(29): [  6 -10 -55 -24   3 -23   8 -16 -25 -13]
(173): [  6 -10 -55 -24   3 -23  -7 -16 -24 -13]
(41): [-17 -10 -24   4  -6  41   7 -23 -20 -26]
loc: [-25]
(29), 9
loc: [-17]
(41), 1
loc: [-6]
(41), 5
which: [-17 -10 -24   4  -6  41   7 -23 -20 -26]
(41)
loc: [4]
(41), 4

(29): [-10   1  -9   5   8   2   1   6 -11  10 -25 -26]
(165): [-44 -19 -43 -40 -41  -9  33 -37 -41 -32 -38   3]
(20): [-33 -55  -6 -42 -10   3  46 -39 -17 -17 -12 -26]
loc: [-39]
(20), 8
loc: [-42]
(20), 4
loc: [2]
(29), 6
loc: [-11]
(29), 9
loc: [-44]
(165), 1
loc: [-40]
(165), 4
loc: [6]
(29), 8

(43): [-16  19  -1 -17 -38  31  -6  -5  29 -23 -16  23  25]
(173): [ -9  -3   0  -5  18  -3  33 -29   5 -20 -43 -10  -2]
(165): [ 0  6 -3  5 -4 16  3  0 18  3  4  8  7]
(37): [ 11 -16  18   7  23 -30  -5   9 -32  15  14 -18 -20]
(135): [ -6   5 -11  -9 -17   6  -9   3   2  -8  -2   8   7]
(72): [ 16 -11  16  11   7 -23 -26  28 -44  27  43  -8 -15]
(29): [  8  20  -2   4 -21   2 -35  30  -6  19  43  11   3]
(41): [ -1  -9   8  -1  21 -16  17 -14 -13  -6 -20 -15 -11]
(80): [ -9  17 -18  -5 -25  33   1  -5  35 -11  -7  21  21]
loc: [-30]
(37), 6
loc: [-43]
(173), 11
loc: [25]
(43), 13
which: [ -6   5 -11  -9 -17   6  -9   3   2  -8  -2   8   7]
(135)

(29): [ 56 -30  25   2  -6 -24  -6 -17  42  11  -6  25  16  54 -11  56   8  16
 -35  30  15 -42  28 -35  23  23  -2  -4 -25 -12 -20 -28   3  44  -6  38
 -19  34 -30  43  18  29  19   4  -5   8 -53]
(72): [ 14  -7   6   0  -1  -6  -2  -4  10   3  -2   7   4  13  -2  14   2   4
  12   7   4 -11   7  -9   6   6   0  -1  -6  -3  -5  -7   0  11  -2   9
  -5   8  -7  11   5   7   5   1  -1   2 -13]
(99): [ -4 -14  11  19   8   8   4 -12  -2 -19  -4 -16  -5  11  -5   1   4 -13
   0  -6  11   1  -7   4   9   1   2  -8  -4  -1   6   6 -11  -5   4   6
  -1 -18  12   4   4 -16 -14  -8  -5   3  -3]
loc: [15]
(29), 21
which: [ 14  -7   6   0  -1  -6  -2  -4  10   3  -2   7   4  13  -2  14   2   4
  12   7   4 -11   7  -9   6   6   0  -1  -6  -3  -5  -7   0  11  -2   9
  -5   8  -7  11   5   7   5   1  -1   2 -13]
(72)

(37): [  7 -21   5 -20 -12  -6 -21   9   6 -13  15   6  17  17  22   0  -3  10
 -27]
(165): [  7 -17   9 -18 -13  15 -14   6   8 -13  14 -26   4  10  21  -5  -6   9
 -27]
(135): [  0   9   2   4  -1  10 -10  -6  10   4 -21  -1 -16  -4   7 -15  -7  -8
  11]
(29): [-12   1 -11  18  24 -38   2  -8 -20  16 -21 -32  15   1 -20  16  14 -14
  40]
(173): [ -5 -42  17  -8   2 -61 -55  -5 -18  -3 -33 -13  32  25   8   5  -9 -10
   2]
(72): [  1 -24   6 -18  -3 -27 -43   2   0  -4  -8  -9  29  24  21   1  -3   3
   2]
(123): [ -3   5  -4   8   5  -6  -5  -2  -1   6  -8 -11  -1  -2  -7   3   2  -6
  13]
(80): [ -8  -4  36  19  -5   6  -3  -6  -6  -1 -38  29 -27  -9 -15 -21 -33 -17
  23]
loc: [25]
(173), 14
loc: [19]
(80), 4
which: [  7 -21   5 -20 -12  -6 -21   9   6 -13  15   6  17  17  22   0  -3  10
 -27]
(37)
which: [  0   9   2   4  -1  10 -10  -6  10   4 -21  -1 -16  -4   7 -15  -7  -8
  11]
(135)
which: [  1 -24   6 -18  -3 -27 -43   2   0  -4  -8  -9  29  24  21   1  -3   3
   2]
(72)

(123): [-18  11 -23  30  -7 -19  -9  33  -9   1   8  23 -15  -3   6  -4 -30  11
   6  50 -28   1 -12  -1]
(37): [ 25  11   9  18 -19  14  -2  40  -3  -8   8  35  31  -2 -12 -44  41  36
   9  14  -1  -2  -6  20]
(99): [-40  -7  -7 -11  13 -20   3  -3  -7   4   7   0  -9   5   6  -7 -35  -2
   9   4 -14  19  -3 -18]
(80): [ 39  -2  11  -5  -5   7 -10 -15   0 -50 -43 -13   6  14   0   1  33  -8
   6 -12  -6 -20  -1  16]
(43): [ -6   8  12   9  -9  -9   2   1   3 -37 -22   7   5   7   0  16 -13  -1
  11  14 -27 -14   9  -4]
(165): [ -5  -2   3 -11   8   3   6 -16   0 -23 -16  -8   6  10   5  -6   4  -2
   8  -3  -5   5   2  -9]
loc: [19]
(99), 22
which: [ -6   8  12   9  -9  -9   2   1   3 -37 -22   7   5   7   0  16 -13  -1
  11  14 -27 -14   9  -4]
(43)
loc: [-43]
(80), 11

(43): [  2   4   7 -53]
(20): [ 10  23  44 -13]
(123): [-22  21 -39   3]
(29): [-60  -7  20   0]
(80): [-14  34   6  -1]
loc: [3]
(123), 4
loc: [20]
(29), 3
loc: [7]
(43), 3

(37): [-18 -55 -21  -8 -17  20]
(99): [ 30  -9  15 -29  18   0]
(173): [ 30  -9  15 -29  18  -7]
loc: [-18]
(37), 1
which: [ 30  -9  15 -29  18  -7]
(173)
loc: [-21]
(37), 3
loc: [-55]
(37), 2
loc: [-8]
(37), 4

(123): [ 20   3  33  -5 -15 -12  17  -1 -21   1   0  -9   9  -8  17   2   8  12
 -18  36  -5]
(72): [-28 -12 -33  -4   4   1 -20  21  27   7  -6   5   3  11  16   2   1 -12
  18 -36   4]
(165): [-21  -2 -38 -20 -21   8 -38  12  10  13 -18   7  -3   1  12  14  -9  -5
   1 -23   3]
(43): [ 27  12  32  18  13  -1  15 -34 -29  -4  25  -3   6 -11 -14 -10   9   4
  -1  17 -14]
(173): [  3   2  -6 -44 -13 -15 -12   7 -15  13 -16   8 -20  -1   9   9 -14 -15
 -18 -10  -5]
(29): [ -5   4 -19  43  -7  27  11 -21  23  -7   5  -7  27  13  -8   3  13   0
  20   7   5]
(20): [  2  -3  28  27   6  15  21  -7   4 -26  14  -9  10  -5  -7 -16  12  18
   6  13  -4]
(99): [ 11  -9  33 -29 -17 -29   2  18 -12   3  -2   5 -25 -16  17  -2  -8  12
 -27  13   2]
loc: [36]
(123), 20
which: [  2  -3  28  27   6  15  21  -7   4 -26  14  -9  10  -5  -7 -16  12  18
   6  13  -4]
(20)
loc: [16]
(72), 15
loc: [-28]
(72), 1

(29): [ 31 -30  23 -18  -4  13  -1  -5  -4 -14   7 -26   9 -45   5  -7  23   7
 -34 -28  28  39   0  -8 -17   7 -22 -22 -22   8 -25  36  -4 -28 -21 -24
   1  -3  24  15   0  -4  15 -25   6  11  24 -17   5  -7 -34  24  22  -7
   0  12]
(165): [ 21 -42  -2 -14  10   6  29  -7  31  -9  -3 -30   4 -28  13 -23 -29   4
 -25 -29  25  17  15 -14 -12   2  -7 -44 -22  12 -23  16 -19 -26 -37 -30
   6 -17   6 -20  14  -9   2 -28   2   7  17 -29 -15  -8 -35  18 -10   5
 -18  11]
(80): [-25 -21 -27  -1   5 -13   8  21  16  26 -17 -11  17  32  21  12 -12  27
  19 -35  -8  -7  15  13  17  -6 -19 -27   2  15  -7   2 -35  19  -7   4
  30 -15 -20 -34 -24   5 -48  -6  -3  -5   1  54 -13   3 -31  35 -25  13
  21  16]
loc: [36]
(29), 32
which: [ 31 -30  23 -18  -4  13  -1  -5  -4 -14   7 -26   9 -45   5  -7  23   7
 -34 -28  28  39   0  -8 -17   7 -22 -22 -22   8 -25  36  -4 -28 -21 -24
   1  -3  24  15   0  -4  15 -25   6  11  24 -17   5  -7 -34  24  22  -7
   0  12]
(29)
loc: [-48]
(80), 43
loc: [-37]
(165), 35
loc: [54]
(80), 48
which: [-25 -21 -27  -1   5 -13   8  21  16  26 -17 -11  17  32  21  12 -12  27
  19 -35  -8  -7  15  13  17  -6 -19 -27   2  15  -7   2 -35  19  -7   4
  30 -15 -20 -34 -24   5 -48  -6  -3  -5   1  54 -13   3 -31  35 -25  13
  21  16]
(80)
loc: [3]
(80), 50

(135): [-54 -30 -53  58  12  47 -14  22  48  34 -18  46  54 -38   2 -18 -20 -26
  -8 -54  34  12 -40  52   2 -16 -48 -18  31  33 -25 -47 -25  24  -4  46
 -27 -22]
(72): [ -6  46  36 -11 -36 -56 -47 -44  51   7  41   6 -33 -20 -58  35 -40 -50
  28  45 -18 -56   1 -50 -28  -4 -45  32  41 -11  35  52  20   4   8 -31
  58  26]
(20): [-54 -30 -53  58  12  47 -14  22  48  34 -18  46  54 -38   2 -18 -20 -26
  -8 -54  34  12 -40  52   2 -16 -48  14 -30 -15  48  30 -38 -48 -56  23
  32 -35]
(165): [-16   2 -27 -47 -47  24  18 -38  38 -41  26 -42  49 -58 -10 -42  31   7
  54   6   2  -9   1 -30  28 -48  24  12 -18 -45  34  28 -35  55  33  29
 -50  51]
(123): [ -6  46  36 -11 -36 -56 -47 -44  51   7  41   6 -33 -20 -58  35 -40 -50
  28  45 -18 -56   1 -50 -28  -4  38  32  41 -11  35  52  20   4   8 -31
  58  26]
(173): [ 22  23  -7 -35  12   5  33 -34 -31  45  54  45  -3  -1   8 -40  52 -12
  21  14 -39 -27 -34  -2 -39  53 -20  24  19   9   9  42  45  24 -55  58
 -28 -48]
(80): [ -8 -32  28   2 -19  50 -46 -56  10  -9 -57 -39 -25  26  39  20 -19  -5
 -16  12 -32  58 -26 -46  53   3  27  45  33  20   0 -47  42 -54  32 -51
  20 -38]
(29): [ 28 -31 -36 -27  47 -43 -30 -23 -20  41  12  -2 -29 -54  31 -10 -24 -13
  43 -12  17 -43  25  44  50 -25   0 -19  37   6   3 -41 -45  44 -48  44
 -54  10]
(43): [-48  -9 -59 -16 -33  36  -9  50 -21  11 -12 -17  -9 -17  28  15  37 -16
 -21 -35   8 -42   8 -23 -24  28  19  41   7  23 -39 -35  33  33 -30 -26
  34  25]
(37): [  3 -19  -7  37 -55  45  20 -59  40  57  10 -14 -59  21 -55  20  47 -56
  51 -40  -4 -44  57 -32  49 -14  18  -2  -7  17  40  40 -12  52 -57   4
 -18  14]
which: [-54 -30 -53  58  12  47 -14  22  48  34 -18  46  54 -38   2 -18 -20 -26
  -8 -54  34  12 -40  52   2 -16 -48 -18  31  33 -25 -47 -25  24  -4  46
 -27 -22]
(135)
loc: [-1]
(173), 14
loc: [-5]
(80), 18

(41): [31  6  5 23]
(135): [45 33  2  6]
(29): [32 10  4 21]
(123): [41 22  1 -3]
(165): [32 10  3  8]
(37): [42 12  1  8]
loc: [41]
(123), 1
loc: [5]
(41), 3
loc: [12]
(37), 2
loc: [2]
(135), 3
loc: [23]
(41), 4
loc: [45]
(135), 1
loc: [4]
(29), 3

(72): [  0 -58 -27   5]
(37): [  3 -13  13 -34]
(43): [10 -7 -8  5]
(99): [ 11   0 -22  -3]
(41): [-1 23 17 -8]
(173): [  8 -22 -23  -8]
(165): [17 -2 -9 -8]
(29): [  3 -13  13  -5]
(135): [-3  0 -2  3]
(123): [  9 -16 -15  26]
(80): [  5   2  29 -15]
loc: [2]
(80), 2
loc: [8]
(173), 1
loc: [29]
(80), 3
loc: [-23]
(173), 3
loc: [-27]
(72), 3
loc: [-34]
(37), 4

(72): [-3 10 -3 -3]
(20): [-46 -45  -4 -12]
(165): [-3 10 -3 -9]
(135): [ 0 -8 13 -5]
(80): [-9 22  7 -6]
loc: [-46]
(20), 1
loc: [13]
(135), 3
loc: [-45]
(20), 2
loc: [0]
(135), 1
loc: [-5]
(135), 4

(80): [-19 -22 -19  -6  -5]
(173): [10 19 -3 -7  9]
(29): [-34  28 -53  59 -31]
(165): [ 52  25  35 -56 -19]
(37): [ 42  26 -24  -1 -20]
(20): [ 10  19  -3 -30 -32]
loc: [-20]
(37), 5
loc: [-53]
(29), 3
loc: [35]
(165), 3
loc: [-32]
(20), 5
loc: [-5]
(80), 5
loc: [-30]
(20), 4
loc: [25]
(165), 2

